Facts:
ε a <- bedom brebrar brogrul bunu damo dradrol dufi flilal gizek gozak gratri gruplun kegi keson kleklo klisen mikin motin pestuklo plage plapler pluskon pobi potu robrok rokla skavur skestum skevam skipu skono stukege tatrol teke tidor veta
ε c <- bobrer bukle diplen drovipil duplon fledim godil nada plinok tesol trifu trosti
ε b <- brisa broskos brufo dritruni drogom droskifin drupek flosketrek fuzubir mozel plunu somon stetrutror tonas trogrel tumek
ε d <- depes droremak drukar flosefi grusun kedragek lomar lupur neze puzan stikudan suske tafar
ε f <- giten goskikle grugik
ε e <- luske raflek sekluk stestos
ξ trogrel <- bedom bukle drupek kletrobrak
ξ skevam <- bedom
ξ truser <- beduk brisa mikin trenos trosti
ξ lodak <- beduk drupek febe
ξ brebrar <- bidom gizek klisen pluskon
ξ pestuklo <- bobrer motin
ξ trosti <- bobrer broskos drukar
ξ droremak <- bobrer brufo kledrodir
ξ tugol <- bolin drovipil mide
ξ suske <- brebrar
ξ flavur <- brisa drovipil fepibru kegi klisen skevam skono
ξ tatrol <- brisa petru
ξ kletrobrak <- brogrul
ξ zuzar <- broskos
ξ mozel <- broskos grugik lomar tidor trogrel
ξ diplen <- brufo
ξ godil <- brufo
ξ beduk <- bukle trifu
ξ puzan <- bunu gudon skipu tesol traras trifu
ξ traras <- depes tidor
ξ plapler <- diplen
ξ dradrol <- diplen grusun potu sito
ξ flosketrek <- dradrol drogom droremak fledim flogi gozak grugik gudon keson kliskas mebikom petru plunu rokla stikudan tatrol traras trenos trosti tumek
ξ plunu <- dradrol kedragek truledos
ξ klisen <- drogom dufi stagrel
ξ napem <- dufi
ξ plage <- dufi truledos
ξ potu <- duplon gudon
ξ fledim <- fepibru
ξ mebikom <- fledim plage
ξ keson <- flosefi pluskon
ξ bobrer <- fuzubir
ξ gruplun <- grezolak
ξ pobi <- grusun
ξ teke <- kedragek
ξ gratri <- kedragek kletrobrak napem rokla
ξ stukege <- klisen
ξ skipu <- lupur skestum tabris
ξ kleklo <- mide
ξ raflek <- mide
ξ nabes <- mide
ξ stestos <- mikin trenos
ξ goskikle <- nada
ξ truledos <- napem stiklek
ξ droskifin <- neze
ξ veta <- petru
ξ broskos <- refu
ξ somon <- refu
ξ flubror <- robrok skipu vatrok
ξ rokla <- somon
ξ stikudan <- staska tonas
ξ damo <- tatrol zuzar
ξ stetrutror <- tesol
ξ skavur <- tidor
ξ luske <- vopan

Known rows:
[ -3.1  -3.8 -11.3  41.4 -15.4   9.4  12.0 -12.1   9.4  19.8 -29.4  30.6
  20.9  -5.6   0.2  20.4  33.6  -7.9   5.3   3.3 -46.2  -2.1 -31.5  -0.7
 -44.1   4.9  -4.6   6.3  15.1 -19.6 -18.5  20.7 -28.4  18.7  11.7]: tesol
[  1.6  31.0 -19.6 -10.9   0.6  14.5   9.6 -10.9  -1.6  14.7   9.0  19.0
  15.8 -39.4 -20.4  19.9  32.5  19.5 -13.4  14.8 -18.3   4.7   0.3  -2.4
  25.6  36.3  16.2  -9.3 -18.9  27.5   1.1 -10.6 -15.7  -2.2  23.9]: skestum
[ 16.0   3.2  23.2   0.3  -1.5 -10.8 -25.9  14.6   3.9 -35.9 -14.7 -14.3
 -50.8  38.4  42.8 -24.8 -46.8  11.0  20.6 -32.4  51.8  -4.9  21.0  -5.0
  18.1 -13.4 -14.3   1.9  -3.3   1.1 -12.0   4.2  28.2  -5.6  22.4]: somon
[ -5.5   3.2 -13.9 -31.2   3.8  -7.5 -16.6  15.9  -7.8 -12.8  33.1  -5.6
   6.5 -10.1 -18.0   7.9  18.0  19.0 -18.6  17.3  16.7  11.9  13.9  -9.7
  17.2  24.4   3.4 -17.9 -16.6  23.9   7.4  -0.6  10.7 -11.3   5.0]: pobi
[ -6.7   6.0  -3.7 -13.9 -16.0  -4.4   2.4  18.5 -11.0  10.9  30.0 -29.0
 -10.7   0.8  -8.3  -0.7   2.3  21.2 -17.3  18.9  34.6   9.4  38.7   0.0
  34.5  13.2   0.0  -0.1 -20.2  41.8   7.5  -8.2  24.0 -14.4 -12.0]: keson
[-14.2   4.7  -5.8 -27.1   1.6 -12.7 -11.4  17.7 -19.7  -8.7  31.7 -14.5
   3.0  -4.3 -17.2  11.2   8.9  17.9 -24.5  26.1  27.4   4.8  17.4 -13.1
  17.6  18.2   2.7 -19.5 -10.3  23.5   9.1   0.6   1.9 -16.0  12.3]: plapler
[-27.0   9.5 -17.1 -28.0  16.4   3.2   4.2  10.7  -4.7  19.2  30.4   6.4
  19.3 -22.0 -18.4  12.5   2.0  24.3  -4.4   5.8 -16.1   6.4   8.5  -7.7
  24.5  21.3   6.6 -19.6 -20.8  21.7  20.2  -2.6   2.5 -24.9   5.5]: gruplun
[ -7.0  29.8 -40.0  -5.9  14.3  15.7   6.8 -17.6  -1.3  15.9  14.4  34.1
  29.3 -46.2 -32.9   9.7  33.1  14.1 -14.2   4.2 -37.6   4.5 -13.7   0.2
  13.6  56.7  15.2 -25.7 -12.8  22.6  12.7  -3.0 -26.8   3.4  20.2]: skipu
[  7.8  -3.4  -1.7   5.6 -10.5 -11.9  -0.7  -9.3  -1.9   4.7 -11.1  -1.8
   2.5   1.8 -20.7  11.3  15.3  -8.2 -15.4   2.7 -11.0  -7.7  -8.0  13.1
 -14.1 -11.3   4.3   4.9   2.1 -11.8   4.0   3.2  -4.3  15.7  -5.1]: petru
[  7.3   6.6 -27.1 -17.5  -1.8  -0.9  -5.8  12.4  -7.1  11.4  26.1   1.9
  -9.4 -18.3 -24.0   3.7  24.1  16.4 -16.8   3.5  -5.3  14.9   3.5  15.1
  28.4  14.4  -6.0   5.1 -31.9  14.1  17.0 -11.8  31.6  -2.6  -5.8]: dufi
[-26.0 -26.8  -6.3  -4.8  -6.6   6.1  22.6  15.8   2.2  14.1   9.3  -0.5
  12.7  -4.4  -3.8  10.6   3.9  17.1   6.8  17.2  -6.9  -4.2  -0.7 -16.5
 -19.3   3.7  -7.7   2.0   1.3  -8.2  -1.2   9.5  -7.4  -3.8   5.8]: sekluk
[ -9.2   7.0 -41.7  -7.2  12.6  -3.5 -17.9  -4.9 -10.4  -3.2  28.4  19.3
  27.6 -32.7 -45.7   1.4  22.2  10.3 -29.9  -2.6 -22.1  11.6 -26.6   4.9
  -0.4  46.7   7.2 -38.0  -7.4  13.3  29.5  10.9  -8.2   6.7   2.7]: dradrol
[ 19.2   7.1  17.9   7.3  -1.2  -4.6 -33.6   5.7  -1.5 -38.7  -1.9 -11.6
 -30.6  32.9  42.9 -23.7 -38.4   3.9  10.3 -48.0  46.6   2.5  12.5  -9.5
  15.0   2.6 -19.7 -14.3  -5.2   0.4 -19.0   5.2  30.5  -9.7  16.8]: plunu
[ -5.7  18.5 -45.9 -14.2  28.2   6.6   8.6 -17.3  -9.6  23.0  -5.5  17.7
  24.1 -45.7 -49.6  -1.0  21.2  13.8 -30.2   8.1 -57.1   4.4 -25.1   7.7
  22.6  21.3  15.2 -19.6 -13.9  -1.6  45.3   8.9 -11.1  11.4   7.7]: mikin
[ -5.3  13.0 -11.2 -27.7  -8.8  -3.4  -7.5  15.2  -7.4   7.5  24.5 -18.5
   3.2   2.4  -6.1  -4.6   1.0  22.1 -26.1  29.2  26.1   1.8  20.5  -7.8
  27.5   7.9  10.7 -12.6 -11.8  32.0  14.0   1.8  19.1 -10.9  -8.0]: veta
[  0.5  15.9  -0.1  15.7  29.9   2.7 -11.1 -16.3 -14.3 -32.5 -41.2   4.6
  -8.2  13.9   9.9 -16.1 -31.8   6.1  -5.7 -44.1 -18.0  -0.4 -23.9  -5.0
  20.3   4.4 -25.8 -14.3   1.2 -16.1  18.9   9.4  -8.3   3.9  42.9]: fuzubir
[ -4.5   6.8  -5.1  -8.3 -13.0   5.3  16.5  14.3 -15.9  25.1  30.7 -15.0
  -9.8  -2.1  -7.2   3.9   7.1  18.6  -8.9  10.0  13.3  16.2  31.0   9.3
  34.6   5.4 -15.7  13.1 -31.8  33.0  15.9 -20.1  24.4 -27.0 -10.0]: gizek

Rows:
No name comes twice in this set of rows, the named rows included.
[  8.8   7.0   0.9  22.1  37.8   1.2 -19.2 -23.0 -15.2 -40.5 -33.5  22.7
  -6.9  -3.2 -13.8  -7.1  -9.8  10.2  -6.9 -67.3 -25.0   6.6 -47.7   1.9
   6.0  11.3 -25.6 -26.6   1.0 -29.9  16.9   7.5   1.6  18.3  49.7]	brufo
[ 17.0  18.2   7.5  -6.9  19.2   6.9  -8.5   9.8   9.7 -18.2 -36.1   6.4
 -41.3   4.5  36.2 -12.0 -26.4  14.8  27.8 -36.6   9.7  -7.6  -6.1  -0.1
  28.2 -11.8  -3.2   3.9  -5.2 -18.6  -5.7   9.0  25.2   9.3  25.8]	drupek
[  0.9   5.9  26.1   0.2 -26.0   1.6  -1.7   5.2  16.0   8.7  14.3  -9.1
   4.6   9.1  23.1  10.4  -0.6 -20.8  10.6  19.2  30.1 -10.0  27.8  -5.6
 -11.1   9.9  12.1   1.9   3.1  27.5 -28.1 -12.7 -23.6 -10.5  -1.2]	flubror

Now the same elements, written a new way:
Known rows:
[ 1.3 23.2  1.8 -7.6 -3.8 -3.8 24.5  3.4 22.8  8.6 25.5 -2.3  9.5 -6.3
  1.3]: petru
[-17.5 -51.9  14.0   4.7   8.9   3.3  -4.0   5.1 -24.1  13.1   4.3 -12.4
   6.8 -34.1  25.2]: keson
[ 11.0   4.9   2.4   6.3  -5.1   9.9  -3.4   7.7   0.7  20.1  19.3  -8.0
 -10.0  12.7  -1.3]: godil
[-12.3 -65.1  17.9   3.1  16.1   1.3 -26.8  29.2  -6.6  -7.2  -1.4   0.0
  -0.3  10.1  16.8]: skevam
[  0.6 -44.3   7.4  17.8  -1.0   9.4 -24.7  18.0 -31.4   9.8  -4.5  -7.2
 -17.0  -3.9  21.6]: teke
[ 15.1  41.7   0.1  -9.3 -11.8  11.9   5.9   8.4  27.2  24.7  28.5  -6.0
 -13.2  18.0  -5.2]: giten
[  0.2 -44.7   8.3  18.4  -1.6   8.3 -25.5  16.7 -30.3   9.1  -4.5  -8.1
 -16.2  -4.0  21.0]: pestuklo
[ -8.8 -48.2  14.9  14.1  -3.1   3.8 -28.5  13.1 -22.9   4.5  -8.3  -2.8
   4.1  -8.8  17.9]: motin
[  2.7  14.5 -24.7  -6.7  21.6   5.2 -14.1 -57.7   1.4  17.5 -39.6  -0.7
 -30.5   3.5 -32.3]: mozel
[-10.9 -50.2  13.4  15.8  -7.6  -3.5 -30.7   2.0 -19.0  12.2  -8.8  -2.7
   2.1  -8.5  20.1]: tidor
[ -4.8  -2.3   8.9  -6.3   3.6   4.7  12.1  -1.7   9.2  22.0  25.4  -9.8
  13.6 -11.2   0.7]: fledim
[  3.6  36.6 -29.8   0.2   4.0 -30.7  44.9  -2.9 -20.7 -48.9 -18.5  16.8
 -19.2  17.6  -5.0]: tafar
[ 16.6  29.0  -0.5  -3.9 -11.4  12.8  -5.0  19.4  31.9  10.4   9.7  -1.4
 -23.8  -2.8  12.2]: raflek
[ 1.9  5.6 10.7  1.3 -7.1  8.7 -5.9  8.3  5.2 13.0 15.2 -2.2 16.6  4.5
 -6.9]: duplon
[  4.0  37.5 -29.5   0.6   3.7 -29.9  44.0   0.2 -21.2 -49.1 -19.7  17.7
 -18.0  17.6  -4.9]: suske
[-12.3 -59.0  18.8   6.5  12.7   4.2 -28.1  29.6 -12.5  -7.1  -4.6   0.9
   4.4   4.6  15.6]: klisen
[ -4.8  31.9 -23.6  -5.1  -1.0 -36.3  41.0 -10.6 -12.0 -54.9 -22.6  19.7
   3.4  11.9  -6.6]: depes

Rows:
No name comes twice in this set of rows, the named rows included.
[  0.1 -46.8   8.2  16.8   1.1   9.3 -24.4  19.8 -29.6   7.5  -2.7  -7.9
 -17.4  -2.5  21.1]	stukege
[ 15.5  28.3  -3.5   1.1  -7.3   1.5  13.0  14.5  17.3   4.3  22.1  -0.3
 -12.4  15.3  -0.5]	tugol
[ 12.0  16.7  -2.2  -5.5   5.7  -0.7  12.9  25.8  28.0  -3.3  27.7   1.3
 -15.3  27.6  -1.1]	flavur
[ -7.2  33.6 -23.2  -3.0   0.3 -38.8  41.1 -10.0 -11.4 -49.6 -24.9  22.6
   1.9  11.9  -7.4]	drukar
[-0.8  3.2 10.5  2.9 -9.4  1.7 -8.4 -0.2 10.7 21.1 14.0 -1.2 13.2  6.6
 -5.5]	bobrer
[-10.1  10.9 -16.6  -7.6  14.6  -7.2 -21.3 -70.3  12.9  23.0 -46.5   6.4
 -12.1  -0.4 -36.2]	trogrel
[  5.0  29.3   4.8  -0.3 -11.5  -3.1   8.6  11.5  21.7   2.5  15.5   6.6
  12.2   6.4  -5.1]	stiklek
[ -9.6  32.3 -24.0   0.8  -5.1 -47.4  38.8 -20.0  -7.7 -39.5 -26.5  24.3
  -3.1  12.7  -6.1]	lomar
[  3.4 -56.2   6.8   1.9 -20.3  12.7 -34.1  -4.0 -25.0 -28.1  -2.5 -17.6
  21.8  -7.5  21.5]	skipu
[ -9.8 -33.8  22.9  18.0  -0.1  16.3 -26.8  33.2 -36.9   1.2 -14.1   3.6
  18.5 -19.4  11.4]	potu
[ -2.4  22.6   2.2 -11.1   0.7  -3.9  35.4  -0.2  21.4  11.8  30.3  -5.8
  11.8 -18.7   3.8]	mebikom
[  7.8  -1.3   5.2  -4.1 -14.8   8.6  -7.9  -5.1   7.5   2.0  19.7 -11.2
  17.0   7.3  -2.4]	tesol
[  3.1  32.7   7.4  -0.3 -10.4  -0.6   9.7  15.7  18.7   3.9  14.4   8.7
  15.2   2.8  -6.3]	truledos

The same elements again, as new rows of numbers:
Known rows:
[ 17.7   2.4  -6.1 -13.9   2.9  -2.3  -1.3  -2.9  -2.2   2.9   1.3   0.5
  -6.6   1.3  -4.4]: tesol
[-3.4 -4.2  0.1  5.6  1.5 -6.1  2.9  9.7 -8.9 14.8  2.1 -4.1  3.5  0.7
 -3.0]: gizek
[  4.0  -4.5   2.8   1.3  -8.0  -1.4   0.5  -2.2  10.2 -16.7  -0.8  14.3
  -4.4  -7.6   4.0]: stiklek
[ 14.2   3.4   2.5 -12.2   9.2  -1.7  -5.7  -4.2  -1.5   2.8   1.3   2.9
  -6.5   4.4  -0.8]: trosti
[-4.0  0.8 14.1 -6.3  0.2 10.2 -7.2  2.2  3.9  7.1 -5.3 -5.6  4.0  9.7
 -3.9]: flosketrek
[ -0.9   1.9 -25.2   1.8   7.8   1.7  -8.7  -0.2   2.6  -7.3   3.9  -3.1
  20.2   8.0  -8.4]: stikudan
[  1.2  -3.2  -6.9  -4.7  10.0   3.8  12.8  16.5  -9.8 -13.9  -2.9  15.7
  15.5   9.2   2.7]: grugik
[-2.4 -4.1 -1.3  5.5  0.7 -5.9  3.6  9.1 -8.4 14.5  1.5 -6.4  0.0  1.2
 -2.3]: gozak
[  3.9  -3.7   0.7   1.0  -9.3  -1.2   1.3  -2.6   9.9 -16.7  -1.3  12.8
  -5.6  -8.0   3.8]: febe
[  3.8  32.6 -24.0   6.4  24.0   0.5  15.6  18.0  23.1   8.6   0.2 -19.4
  58.1 -22.0 -13.4]: neze
[  0.0  -2.6  10.6  -7.4  -5.2   7.6  -3.5  10.7   5.1   7.5  -2.8   0.9
  15.9   7.3 -11.7]: fuzubir
[  1.4  -2.3   3.1   1.8  -6.4   0.1  -0.9  -7.4   8.9 -17.1  -2.4   9.9
 -11.1  -7.9   8.6]: troma
[ -6.4  -1.1   4.0   7.0   6.8  -3.4  -0.5   1.4 -10.0  14.2  -1.1 -12.0
 -13.8   3.5   6.6]: damo
[ -4.6   1.3   0.5  -1.0 -10.1  -0.8  -1.7 -11.4   1.8 -12.6  -1.7  23.2
  10.4 -18.2  -0.4]: bolin
[-17.1   5.8   2.5   4.3   4.9  -2.3  -4.3 -10.6 -20.6  19.4  -1.8  -1.0
   2.6 -10.0   0.6]: kleklo
[  4.0   0.1  -8.4   0.7 -11.3   2.7   2.0 -16.1   5.8 -17.5  -5.8  -5.7
 -32.0  -9.5  15.1]: flubror
[ 14.1   3.9   1.0 -12.6   8.3  -1.5  -5.4  -5.5  -2.3   3.2   0.8   3.1
  -7.4   3.0  -1.0]: plinok

Rows:
No name comes twice in this set of rows, the named rows included.
[ -1.1  -3.4  -6.7   4.6  -2.5  -5.2   5.1   7.1  -9.6  14.0   0.6 -11.9
  -6.5  -1.0  -0.6]	bunu
[ -1.4   4.0 -27.9   1.9   8.0   3.8  -8.7  -6.7   0.6  -8.0   1.5 -11.2
   7.3   7.6  -3.0]	puzan
[  0.3  -2.5 -14.3   3.6  -7.0  -4.6   7.8   4.3 -11.2  14.8  -0.8 -17.3
 -13.3  -2.9  -0.3]	skestum
[  1.5   1.0 -30.2   0.8   3.7   1.0  -5.7   2.0   2.6  -6.9   4.3  -3.0
  24.0   5.9 -12.2]	depes
[ 11.5   5.0  -1.0 -14.5   4.9  -2.8  -5.0  -5.7  -5.6   5.3   2.1  12.5
  10.1  -3.4  -8.2]	drovipil
[  7.1  -2.9 -11.0  -0.8 -16.2  -0.1   5.7  -7.1   7.6 -17.2  -3.1   2.5
 -17.2 -12.2   5.9]	tabris
[  4.4   2.2 -40.2  -0.9  -2.5   2.1  -2.1  -1.9   0.3  -6.8   2.9 -11.9
  13.7   2.6 -10.6]	lupur
[ -4.9  -2.1   0.3   6.1   3.0  -4.5   1.3   3.9 -10.2  14.4   0.0  -9.5
  -7.9   1.2   1.9]	flilal
[  7.8  -2.5 -14.2  -1.1 -18.0   0.4   6.3  -8.8   6.6 -17.2  -3.9  -0.5
 -21.3 -13.1   6.8]	vatrok
[ 12.4   4.5   6.0 -11.1  12.9  -0.4  -7.9  -8.2  -1.9   2.5  -0.1  -0.4
 -14.4   6.8   4.6]	godil
[ -1.0  32.7  18.1  -0.5  19.1   9.8  15.3  17.8  23.7  23.0 -10.0 -24.1
  35.4 -19.2  -4.8]	droskifin
[ -1.1  -1.4  -5.2  -4.3  12.1   5.1  11.2  11.0 -11.2 -13.8  -4.1  12.6
   9.0   9.8   6.6]	giten
[  0.6   1.1 -27.2   1.0   5.1   0.5  -6.4   3.3   3.4  -7.0   5.0   1.2
  29.0   6.3 -13.0]	flosefi

